Below is a small trained network, with its code and all its weights. Each question gives an input and a class and asks what happens when units are switched off, that is, made to give their printed mean instead of their output.

import numpy as np


def w(rows, s, z=0):
    codes = np.array(rows[::2]) - 128.0
    scale = np.full(codes.shape[1], s)
    scale[-1] = z or s
    return codes * scale


def norm(h):
    return h / np.sqrt((h * h).mean(-1, keepdims=True) + 1e-5)


def f(y):
    return y / 2 * (1 + np.tanh(0.7978845608 * (y + 0.044715 * y**3)))


def log_softmax(a):
    a = a - a.max(-1, keepdims=True)
    return a - np.log(np.exp(a).sum(-1, keepdims=True))


def net(x, mask):
    res = np.array(x, float).reshape(1, 5) / 4 @ E
    u = 0
    for l in range(3):
        y = f(norm(res) @ A[l][:, :-1].T + A[l][:, -1])
        res = res + np.where(mask[u : u + 5], y, B[l][:, -1]) @ B[l][:, :-1]
        u += 5
    return log_softmax(norm(res)[-1] @ U[:, :-1].T + U[:, -1])


A, B = {}, {}
E = w([
[3,115,101,143,98,129,133,84],'x0',
[144,176,137,145,128,172,112,81],'x1',
[149,44,156,193,149,90,117,48],'x2',
[143,64,155,122,81,216,219,142],'x3',
[96,141,254,75,90,93,105,112],'x4',
],0.0056)
A[0] = w([
[166,197,64,173,64,214,89,56,209],'0.n0',
[35,105,86,118,68,132,113,93,53],'0.n1',
[89,47,105,80,162,30,196,213,1],'0.n2',
[137,92,145,95,114,160,231,96,158],'0.n3',
[157,223,147,128,126,247,83,1,13],'0.n4',
],0.0058,0.0037)
B[0] = w([
[104,58,122,110,149,78,135,192,254],'0.n0',
[248,178,132,86,128,88,225,102,168],'0.n1',
[108,129,236,254,141,74,163,206,144],'0.n2',
[125,160,83,169,85,101,25,131,199],'0.n3',
[99,123,207,192,92,35,193,205,177],'0.n4',
],0.0085,0.0035)
A[1] = w([
[134,62,144,135,52,212,175,143,30],'1.n0',
[119,106,96,82,94,66,59,143,149],'1.n1',
[2,129,97,134,115,130,171,84,53],'1.n2',
[83,204,115,91,114,169,164,172,2],'1.n3',
[120,167,109,121,174,54,108,114,59],'1.n4',
],0.0088,0.0044)
B[1] = w([
[153,212,137,196,110,105,9,111,179],'1.n0',
[129,155,110,126,83,230,179,102,253],'1.n1',
[255,147,134,95,152,72,108,140,192],'1.n2',
[110,170,156,131,213,172,137,163,184],'1.n3',
[157,136,134,217,20,162,86,134,213],'1.n4',
],0.0093,0.0033)
A[2] = w([
[173,73,162,179,138,120,125,47,124],'2.n0',
[125,63,153,164,170,136,110,33,43],'2.n1',
[219,129,159,83,163,109,92,131,1],'2.n2',
[101,140,238,48,101,136,79,87,109],'2.n3',
[255,141,135,97,116,148,151,160,161],'2.n4',
],0.007,0.003)
B[2] = w([
[56,204,148,45,142,156,160,194,224],'2.n0',
[137,246,162,66,170,217,137,219,156],'2.n1',
[154,208,22,94,41,77,177,148,140],'2.n2',
[178,5,11,184,205,146,127,127,224],'2.n3',
[60,129,184,100,116,64,164,1,254],'2.n4',
],0.0081,0.0037)
U = w([
[148,184,115,201,45,173,23,98,118],'0',
[100,186,156,37,196,211,160,204,115],'1',
[177,149,123,70,104,29,188,42,128],'2',
[154,4,60,142,188,160,132,126,253],'3',
[113,88,196,210,125,44,133,227,81],'4',
[45,72,125,114,56,186,170,118,86],'5',
],0.012,0.0058)

Each question gives the input, the list of numbers given to net, and the class t.
The units are the neurons (one row each of A and B). Each row of codes is followed by its name. A weight is (code - 128) times the scale printed after its matrix; where a second scale follows, it is the last column's (A, B and U).
mask holds one flag per neuron, layer by layer. A switched-off neuron (its flag False) gives its mean, the last column of its row in B, instead of its output. The means were averaged over made-up inputs and are rounded, as every weight is.
A unit's drop is (log p(t) with every unit on - log p(t) with that unit switched off) / (log p(t) with every unit on - log p(t) with every unit switched off).
The circuit of an input: a set's keep is (log p(t) with only the set's units on - log p(t) with every unit switched off) / (log p(t) with every unit on - log p(t) with every unit switched off). Starting from the 12 units with the biggest drops (on a tie, the unit counted first), units are removed one at a time, each time the one whose removal leaves the highest keep (on an exact tie, the one counted first), for as long as the keep stays at least 0.8.
units of the circuit, in order: the units of the circuit, biggest drop first
most important unit: the unit with the biggest drop
top k neurons: the k neurons with the biggest drops, biggest first
k most important neurons of layer l: the k neurons of layer l with the biggest drops, biggest first
input [-1,-8,2,4,-1], class 4: units of the circuit, in order : 0.n2
input [0,-2,3,-3,2], class 5: top 2 neurons : 1.n4; 1.n0
input [-7,0,6,6,8], class 3: top 2 neurons : 2.n3; 0.n1
input [-8,8,6,3,0], class 2: 2 most important neurons of layer 0 : 0.n4; 0.n2
input [-3,5,1,5,-4], class 0: top 2 neurons : 1.n0; 2.n3
input [7,2,0,6,-5], class 2: 2 most important neurons of layer 1 : 1.n2; 1.n4
input [2,8,-1,-5,-5], class 4: top 2 neurons : 0.n4; 0.n0
input [4,-5,0,-2,-3], class 4: top 2 neurons : 0.n2; 1.n1
input [0,0,5,3,3], class 1: top 2 neurons : 2.n1; 1.n4
input [0,-7,-2,4,-5], class 4: top 2 neurons : 0.n2; 2.n3
input [5,-4,8,7,-3], class 1: top 3 neurons : 2.n0; 2.n1; 1.n4
input [4,3,-6,6,8], class 3: top 3 neurons : 2.n3; 1.n4; 2.n0
input [2,4,6,4,5], class 1: top 3 neurons : 2.n1; 2.n0; 1.n4
input [6,1,3,-4,4], class 2: units of the circuit, in order : 1.n2
input [-6,4,1,4,0], class 2: top 2 neurons : 2.n4; 1.n4
input [6,4,4,-1,8], class 3: top 2 neurons : 2.n3; 2.n4
input [5,-2,6,-3,-4], class 1: units of the circuit, in order : 2.n0; 2.n1
input [-7,-7,8,-3,-4], class 1: 2 most important neurons of layer 2 : 2.n0; 2.n1
input [-1,-4,3,3,4], class 3: units of the circuit, in order : 2.n3; 0.n4
input [7,-6,-2,-1,6], class 2: most important unit : 1.n2
input [2,-5,-6,8,8], class 0: 3 most important neurons of layer 0 : 0.n3; 0.n0; 0.n4
input [-7,7,6,-4,-5], class 2: 2 most important neurons of layer 1 : 1.n3; 1.n0
input [3,-7,3,-7,6], class 0: 2 most important neurons of layer 1 : 1.n4; 1.n1
input [-2,5,-3,0,-6], class 3: 2 most important neurons of layer 0 : 0.n2; 0.n0
